Here is a tiny trained network, its code and every weight. The questions are about switching its units off for an input and a class, where a switched-off unit gives its printed mean instead of its output.

import numpy as np


def w(rows, s, z=0):
    codes = np.array(rows[::2]) - 128.0
    scale = np.full(codes.shape[1], s)
    scale[-1] = z or s
    return codes * scale


def norm(h):
    return h / np.sqrt((h * h).mean(-1, keepdims=True) + 1e-5)


def f(y):
    return np.maximum(y, 0)


def log_softmax(a):
    a = a - a.max(-1, keepdims=True)
    return a - np.log(np.exp(a).sum(-1, keepdims=True))


def net(x, mask):
    res = np.array(x, float).reshape(1, 2) / 4 @ E
    u = 0
    for l in range(2):
        y = f(norm(res) @ A[l][:, :-1].T + A[l][:, -1])
        res = res + np.where(mask[u : u + 4], y, B[l][:, -1]) @ B[l][:, :-1]
        u += 4
    return log_softmax(norm(res)[-1] @ U[:, :-1].T + U[:, -1])


A, B = {}, {}
E = w([
[153,152,104,156,209,163,3],'x0',
[158,100,99,127,64,175,105],'x1',
],0.012)
A[0] = w([
[99,184,173,169,146,254,105,122],'L0N0',
[125,104,49,146,104,81,148,255],'L0N1',
[187,88,190,120,74,59,111,183],'L0N2',
[85,77,193,144,105,179,171,218],'L0N3',
],0.0087,0.0017)
B[0] = w([
[255,121,152,124,120,60,214,247],'L0N0',
[197,99,215,126,155,56,141,213],'L0N1',
[142,96,178,34,228,157,87,214],'L0N2',
[185,173,56,202,177,169,108,255],'L0N3',
],0.0082,0.0042)
A[1] = w([
[58,178,149,114,178,98,99,165],'L1N0',
[118,220,66,157,153,160,29,5],'L1N1',
[94,69,116,163,153,93,76,44],'L1N2',
[133,97,79,115,45,246,75,253],'L1N3',
],0.012,0.0023)
B[1] = w([
[105,83,124,165,90,99,48,225],'L1N0',
[102,127,130,86,92,176,252,219],'L1N1',
[136,165,135,108,94,182,151,147],'L1N2',
[45,140,147,147,149,109,101,254],'L1N3',
],0.016,0.0062)
U = w([
[124,111,158,65,144,162,227,194],'0',
[9,109,176,180,143,109,77,224],'1',
[232,105,144,163,186,96,37,226],'2',
[139,141,76,130,116,116,85,2],'3',
[131,171,83,117,111,113,80,11],'4',
],0.014,0.0046)

Each question gives the input, the list of numbers given to net, and the class t.
The units are the neurons (one row each of A and B). Each row of codes is followed by its name. A weight is (code - 128) times the scale printed after its matrix; where a second scale follows, it is the last column's (A, B and U).
mask holds one flag per neuron, layer by layer. A switched-off neuron (its flag False) gives its mean, the last column of its row in B, instead of its output. The means were averaged over made-up inputs and are rounded, as every weight is.
A unit's drop is (log p(t) with every unit on - log p(t) with that unit switched off) / (log p(t) with every unit on - log p(t) with every unit switched off).
The circuit of an input: a set's keep is (log p(t) with only the set's units on - log p(t) with every unit switched off) / (log p(t) with every unit on - log p(t) with every unit switched off). Starting from all 8 units, units are removed one at a time, each time the one whose removal leaves the highest keep (on an exact tie, the one counted first), for as long as the keep stays at least 0.8.
units of the circuit, in order: the units of the circuit, biggest drop first
most important unit: the unit with the biggest drop
k most important neurons: the k neurons with the biggest drops, biggest first
k most important neurons of layer l: the k neurons of layer l with the biggest drops, biggest first
drop when u is switched off: that unit's drop, to one decimal
input [-2,-2], class 2: 2 most important neurons	L1N1; L1N3
input [4,4], class 0: most important neuron of layer 0	L0N1
input [3,4], class 1: 3 most important neurons	L1N3; L0N1; L0N3
input [6,5], class 0: 2 most important neurons	L1N1; L1N0
input [-1,3], class 2: 3 most important neurons	L0N1; L1N1; L0N2
input [-3,1], class 2: 3 most important neurons	L1N1; L0N3; L0N1
input [6,-5], class 0: 2 most important neurons	L1N1; L1N3
input [5,-5], class 0: 2 most important neurons	L1N1; L0N1
input [-4,5], class 1: 2 most important neurons	L0N0; L1N3
input [-3,-1], class 2: 2 most important neurons of layer 0	L0N3; L0N1
input [4,5], class 1: 3 most important neurons	L1N3; L0N3; L0N1
input [-2,-1], class 2: units of the circuit, in order	L1N1; L1N3
input [-2,3], class 2: 2 most important neurons	L0N1; L1N1
input [1,2], class 2: 2 most important neurons	L0N0; L1N1
input [0,-1], class 2: most important unit	L0N3
input [8,-7], class 0: 2 most important neurons	L1N1; L1N3
input [-6,7], class 1: 2 most important neurons of layer 0	L0N0; L0N3
input [4,-2], class 0: 2 most important neurons of layer 0	L0N1; L0N2
input [8,2], class 0: drop when L1N1 is switched off	0.8
input [8,-5], class 0: drop when L1N1 is switched off	1.4
input [-1,-1], class 2: drop when L1N3 is switched off	0.2
input [2,1], class 2: most important unit	L0N0
